Below is a small trained network, with its code and all its weights. Each question gives an input and a target symbol and asks what happens when units are switched off, that is, made to give their printed mean instead of their output.

import numpy as np


def w(rows, s, z=0):
    codes = np.array(rows[::2]) - 128.0
    scale = np.full(codes.shape[1], s)
    scale[-1] = z or s
    return codes * scale


def norm(h):
    return h / np.sqrt((h * h).mean(-1, keepdims=True) + 1e-5)


def f(y):
    return np.maximum(y, 0)


def softmax(a):
    e = np.exp(a - a.max(-1, keepdims=True))
    return e / e.sum(-1, keepdims=True)


def log_softmax(a):
    a = a - a.max(-1, keepdims=True)
    return a - np.log(np.exp(a).sum(-1, keepdims=True))


def net(x, mask):
    ids = ['γδεζηθλμπτφψω'.index(c) for c in x.split()]
    T = len(ids)
    res = E[ids] + P[:T]
    u = 0
    for l in range(3):
        q, k, v = (norm(res) @ M[l].T for M in (Q, K, V))
        z = softmax(np.where(np.tri(T) > 0, q @ k.T / 2**0.5, -1e9)) @ v
        res = res + np.where(mask[u], z, O[l][:, -1]) @ O[l][:, :-1]
        u += 1
        y = f(norm(res) @ A[l][:, :-1].T + A[l][:, -1])
        res = res + np.where(mask[u : u + 4], y, B[l][:, -1]) @ B[l][:, :-1]
        u += 4
    return log_softmax(norm(res)[-1] @ U[:, :-1].T + U[:, -1])


Q, K, V, O, A, B = {}, {}, {}, {}, {}, {}
E = w([
[115,170,128],'γ',
[120,162,149],'δ',
[97,101,64],'ε',
[202,153,249],'ζ',
[119,76,140],'η',
[94,189,115],'θ',
[110,124,73],'λ',
[109,117,113],'μ',
[143,119,122],'π',
[130,95,108],'τ',
[159,158,91],'φ',
[84,149,78],'ψ',
[71,122,63],'ω',
],0.019)
P = w([
[2,89,137],'0',
[137,98,70],'1',
[162,120,111],'2',
[158,128,104],'3',
[148,133,104],'4',
[149,132,104],'5',
[148,132,122],'6',
[151,132,138],'7',
[138,145,104],'8',
[144,144,113],'9',
[147,141,125],'10',
[139,148,122],'11',
[139,146,119],'12',
],0.0078)
Q[0] = w([
[7,217,141],'0.h1',
[69,213,84],'0.h1',
],0.013)
K[0] = w([
[3,124,153],'0.h1',
[11,136,109],'0.h1',
],0.014)
V[0] = w([
[178,138,144],'0.h1',
[97,176,2],'0.h1',
],0.0069)
O[0] = w([
[35,144,54,81],'0.h1',
[236,1,55,255],'0.h1',
],0.0097,0.0046)
A[0] = w([
[121,43,119,148],'0.n1',
[201,101,253,29],'0.n2',
[79,187,92,134],'0.n3',
[168,125,182,5],'0.n4',
],0.0081,0.0023)
B[0] = w([
[222,181,90,254],'0.n1',
[19,111,52,202],'0.n2',
[155,50,230,157],'0.n3',
[217,253,122,150],'0.n4',
],0.0048,0.0031)
Q[1] = w([
[2,133,60],'1.h1',
[213,70,130],'1.h1',
],0.0097)
K[1] = w([
[133,3,250],'1.h1',
[163,3,56],'1.h1',
],0.0065)
V[1] = w([
[1,104,178],'1.h1',
[150,120,90],'1.h1',
],0.0065)
O[1] = w([
[209,55,254,1],'1.h1',
[62,35,212,173],'1.h1',
],0.0051,0.0075)
A[1] = w([
[66,121,188,41],'1.n1',
[160,160,115,100],'1.n2',
[254,162,91,252],'1.n3',
[77,98,141,168],'1.n4',
],0.0086,0.0025)
B[1] = w([
[163,235,79,133],'1.n1',
[254,155,190,151],'1.n2',
[70,148,186,255],'1.n3',
[249,159,106,134],'1.n4',
],0.0073,0.0084)
Q[2] = w([
[152,248,218],'2.h1',
[110,1,206],'2.h1',
],0.0093)
K[2] = w([
[129,30,254],'2.h1',
[68,226,108],'2.h1',
],0.0061)
V[2] = w([
[1,166,107],'2.h1',
[93,106,100],'2.h1',
],0.0067)
O[2] = w([
[3,193,67,3],'2.h1',
[218,151,48,169],'2.h1',
],0.0049,0.0019)
A[2] = w([
[62,33,115,162],'2.n1',
[85,101,61,44],'2.n2',
[7,127,254,249],'2.n3',
[60,31,97,172],'2.n4',
],0.0098,0.0018)
B[2] = w([
[102,152,197,190],'2.n1',
[209,114,156,254],'2.n2',
[2,60,106,196],'2.n3',
[151,250,217,224],'2.n4',
],0.0099,0.0031)
U = w([
[73,225,31,141],'γ',
[159,181,226,50],'δ',
[63,90,157,254],'ε',
[128,57,15,164],'ζ',
[126,103,121,98],'η',
[129,143,133,33],'θ',
[120,128,96,130],'λ',
[138,95,198,149],'μ',
[148,5,86,192],'π',
[130,79,122,131],'τ',
[178,118,126,88],'φ',
[74,127,196,212],'ψ',
[167,102,203,67],'ω',
],0.011,0.0041)

Each question gives the input, a string of symbols that net reads in full, and the target symbol t.
The units are the heads (2 rows each of Q, K, V and O) and the neurons (one row each of A and B). Each row of codes is followed by its name. A weight is (code - 128) times the scale printed after its matrix; where a second scale follows, it is the last column's (O, A, B and U).
mask holds one flag per unit, layer by layer, with each layer's heads first. A switched-off unit (its flag False) gives its mean, the last column of its rows in O or B, instead of its output. The means were averaged over made-up inputs and are rounded, as every weight is.
A unit's drop is (log p(t) with every unit on - log p(t) with that unit switched off) / (log p(t) with every unit on - log p(t) with every unit switched off).
The circuit of an input: a set's keep is (log p(t) with only the set's units on - log p(t) with every unit switched off) / (log p(t) with every unit on - log p(t) with every unit switched off). Starting from the 12 units with the biggest drops (on a tie, the unit counted first), units are removed one at a time, each time the one whose removal leaves the highest keep (on an exact tie, the one counted first), for as long as the keep stays at least 0.8.
units of the circuit, in order: the units of the circuit, biggest drop first
unit that matters most: the unit with the biggest drop
k most important neurons: the k neurons with the biggest drops, biggest first
k most important neurons of layer l: the k neurons of layer l with the biggest drops, biggest first
drop of u: that unit's drop, to one decimal
input δ φ γ, target ε: units of the circuit, in order : [0.h1; 2.n3; 0.n1]
input γ φ γ, target γ: 4 most important neurons : [0.n2; 0.n1; 2.n2; 2.n4]
input μ π γ π δ ε η τ, target δ: unit that matters most : 2.n4
input γ γ γ θ π π γ γ γ μ γ, target γ: units of the circuit, in order : [0.n2; 0.h1; 1.h1; 2.n4]
input γ φ γ π, target γ: 3 most important neurons : [0.n2; 0.n1; 0.n3]
input η ζ δ π τ γ γ, target ψ: units of the circuit, in order : [0.h1; 2.n3]
input π γ ψ, target δ: 2 most important neurons of layer 0 : [0.n1; 0.n3]
input δ π ψ ω ψ, target ε: 2 most important neurons : [0.n1; 2.n3]
input γ δ μ γ γ γ ε, target γ: 3 most important neurons : [0.n2; 0.n1; 2.n4]
input δ γ ψ φ γ δ θ, target ε: units of the circuit, in order : [0.h1; 2.n3; 0.n3]
input δ θ δ, target ε: 2 most important neurons : [2.n3; 0.n2]
input π ζ δ φ ψ, target δ: 2 most important neurons of layer 0 : [0.n3; 0.n1]
input γ φ ζ ψ π μ μ τ φ δ, target γ: 3 most important neurons of layer 0 : [0.n2; 0.n1; 0.n4]
input δ γ γ ζ θ, target ε: most important neuron : [2.n3]
input γ λ γ ψ γ γ λ π, target γ: 2 most important neurons of layer 1 : [1.n2; 1.n1]
input π φ ω, target δ: 2 most important neurons of layer 2 : [2.n4; 2.n1]
input π ζ φ γ ζ, target ψ: drop of 1.n3 : 0.0
input φ γ ω ω γ δ, target π: drop of 0.h1 : 0.8
input ζ ζ φ π φ τ ψ π γ τ τ, target δ: drop of 0.n3 : 0.1
input φ τ φ ψ γ φ ε γ, target π: drop of 0.h1 : 0.8
input δ ζ τ π γ γ ψ γ φ ζ ζ δ γ, target ε: most important neuron of layer 2 : [2.n3]
